Below are the code and all the weights of a small trained network. Each question names an input and a class and asks about switching units off, where a switched-off unit gives its printed mean instead of its output.

import numpy as np


def w(rows, s, z=0):
    codes = np.array(rows[::2]) - 128.0
    scale = np.full(codes.shape[1], s)
    scale[-1] = z or s
    return codes * scale


def norm(h):
    return h / np.sqrt((h * h).mean(-1, keepdims=True) + 1e-5)


def f(y):
    return np.maximum(y, 0)


def log_softmax(a):
    a = a - a.max(-1, keepdims=True)
    return a - np.log(np.exp(a).sum(-1, keepdims=True))


def net(x, mask):
    res = np.array(x, float).reshape(1, 4) / 4 @ E
    u = 0
    for l in range(3):
        y = f(norm(res) @ A[l][:, :-1].T + A[l][:, -1])
        res = res + np.where(mask[u : u + 6], y, B[l][:, -1]) @ B[l][:, :-1]
        u += 6
    return log_softmax(norm(res)[-1] @ U[:, :-1].T + U[:, -1])


A, B = {}, {}
E = w([
[119,80,1,35,72,165,148,83,116],'x0',
[68,78,57,209,195,144,116,7,153],'x1',
[93,147,71,158,47,115,99,176,224],'x2',
[150,220,169,74,131,100,57,4,76],'x3',
],0.0054)
A[0] = w([
[148,54,125,121,164,159,152,121,45,61],'0.n1',
[98,126,108,175,171,137,68,36,127,74],'0.n2',
[97,72,103,171,133,158,153,186,130,3],'0.n3',
[186,103,112,129,87,116,116,192,144,96],'0.n4',
[122,123,105,160,214,129,89,1,108,91],'0.n5',
[204,133,128,4,122,136,158,113,96,101],'0.n6',
],0.0081,0.0058)
B[0] = w([
[38,226,167,126,73,136,170,160,144,174],'0.n1',
[67,135,204,156,146,154,193,101,128,216],'0.n2',
[189,46,92,202,187,151,149,146,254,164],'0.n3',
[36,164,171,86,162,129,178,111,131,189],'0.n4',
[84,197,220,56,91,93,196,100,140,254],'0.n5',
[42,218,111,137,141,153,86,173,49,220],'0.n6',
],0.0059,0.0066)
A[1] = w([
[114,132,127,98,113,145,133,132,142,155],'1.n1',
[149,104,120,122,165,143,155,115,80,152],'1.n2',
[119,132,103,176,140,114,144,168,146,23],'1.n3',
[250,122,155,120,125,101,131,125,134,3],'1.n4',
[158,133,76,139,118,123,60,78,96,110],'1.n5',
[124,73,97,104,103,153,162,73,129,15],'1.n6',
],0.013,0.0035)
B[1] = w([
[132,145,136,202,96,99,102,169,92,252],'1.n1',
[41,220,149,167,101,98,141,133,153,161],'1.n2',
[100,114,73,13,122,227,134,88,103,228],'1.n3',
[191,80,62,214,178,206,145,126,93,146],'1.n4',
[114,25,185,52,253,55,29,120,90,146],'1.n5',
[170,195,74,213,99,51,34,144,130,185],'1.n6',
],0.007,0.0037)
A[2] = w([
[103,133,147,156,149,111,126,9,134,226],'2.n1',
[116,84,133,174,188,126,151,99,142,253],'2.n2',
[106,80,98,126,136,166,175,147,163,16],'2.n3',
[162,133,94,136,119,89,69,97,105,36],'2.n4',
[167,150,166,141,161,115,115,133,81,62],'2.n5',
[166,10,113,149,169,140,161,130,143,48],'2.n6',
],0.014,0.0024)
B[2] = w([
[66,219,133,126,1,165,190,238,77,254],'2.n1',
[127,157,179,68,131,119,186,88,116,186],'2.n2',
[170,99,140,173,181,190,63,101,127,198],'2.n3',
[79,96,97,168,174,68,101,49,87,146],'2.n4',
[170,61,89,129,109,156,174,39,218,188],'2.n5',
[214,166,207,78,35,110,199,18,165,164],'2.n6',
],0.0093,0.0092)
U = w([
[119,89,126,91,183,57,39,37,67,159],'0',
[183,68,100,116,188,77,142,137,84,2],'1',
[52,210,171,104,65,119,163,169,69,186],'2',
[136,97,124,138,209,88,169,111,99,31],'3',
[244,94,162,137,114,173,177,47,191,143],'4',
[202,108,176,142,119,6,131,180,162,23],'5',
[106,134,53,229,83,71,116,78,127,85],'6',
[132,67,101,185,174,188,60,204,148,129],'7',
],0.014,0.0082)

Each question gives the input, the list of numbers given to net, and the class t.
The units are the neurons (one row each of A and B). Each row of codes is followed by its name. A weight is (code - 128) times the scale printed after its matrix; where a second scale follows, it is the last column's (A, B and U).
mask holds one flag per neuron, layer by layer. A switched-off neuron (its flag False) gives its mean, the last column of its row in B, instead of its output. The means were averaged over made-up inputs and are rounded, as every weight is.
A unit's drop is (log p(t) with every unit on - log p(t) with that unit switched off) / (log p(t) with every unit on - log p(t) with every unit switched off).
The circuit of an input: a set's keep is (log p(t) with only the set's units on - log p(t) with every unit switched off) / (log p(t) with every unit on - log p(t) with every unit switched off). Starting from the 12 units with the biggest drops (on a tie, the unit counted first), units are removed one at a time, each time the one whose removal leaves the highest keep (on an exact tie, the one counted first), for as long as the keep stays at least 0.8.
circuit, biggest first: the units of the circuit, biggest drop first
most important unit: the unit with the biggest drop
k most important neurons: the k neurons with the biggest drops, biggest first
k most important neurons of layer l: the k neurons of layer l with the biggest drops, biggest first
drop when u is switched off: that unit's drop, to one decimal
input [8,-3,6,-3], class 6: 2 most important neurons : (2.n1 1.n6)
input [-5,0,-2,-3], class 4: most important unit : 0.n6
input [-4,-5,4,1], class 5: circuit, biggest first : (2.n1 0.n6 1.n3)
input [2,0,7,4], class 0: 2 most important neurons : (0.n5 2.n4)
input [-8,-4,-1,-3], class 4: circuit, biggest first : (2.n1 2.n5)
input [-4,-5,-2,-5], class 4: circuit, biggest first : (2.n1 0.n6)
input [4,-3,1,-6], class 4: 3 most important neurons : (0.n3 2.n6 0.n5)
input [5,7,8,-3], class 6: circuit, biggest first : (1.n6 0.n6)
input [-8,-2,8,-8], class 4: 4 most important neurons : (0.n3 0.n6 0.n5 2.n6)
input [-6,-2,3,-4], class 7: 2 most important neurons of layer 0 : (0.n4 0.n2)
input [8,7,5,0], class 6: 2 most important neurons of layer 1 : (1.n6 1.n1)
input [-1,-6,0,-5], class 7: 2 most important neurons : (0.n5 2.n1)
input [6,5,-5,-8], class 6: 2 most important neurons : (1.n6 1.n2)
input [-8,-3,-3,8], class 4: circuit, biggest first : (2.n5)
input [5,-2,1,-3], class 7: 3 most important neurons : (0.n5 2.n1 0.n3)
input [3,-8,7,-5], class 7: 3 most important neurons : (0.n5 2.n1 2.n3)
input [2,1,1,-2], class 4: 2 most important neurons : (0.n3 0.n5)
input [0,-5,-3,8], class 0: 3 most important neurons of layer 2 : (2.n1 2.n5 2.n4)
input [7,-1,4,7], class 0: 2 most important neurons : (1.n5 2.n4)
input [3,0,3,3], class 0: 2 most important neurons of layer 0 : (0.n5 0.n4)
input [-4,-6,-7,5], class 4: most important unit : 2.n5
input [6,3,4,-2], class 0: 2 most important neurons of layer 0 : (0.n5 0.n2)
input [6,2,0,-5], class 6: 2 most important neurons : (1.n6 0.n6)
input [-5,-7,8,8], class 6: 2 most important neurons of layer 1 : (1.n4 1.n3)
input [-5,-3,6,3], class 5: 2 most important neurons : (2.n1 0.n6)
input [5,2,8,-8], class 4: 2 most important neurons : (2.n6 0.n3)
input [-8,-3,5,7], class 4: most important unit : 2.n5
input [7,-6,3,-8], class 7: drop when 2.n3 is switched off : 0.1
input [-2,1,8,0], class 7: drop when 2.n4 is switched off : 0.0
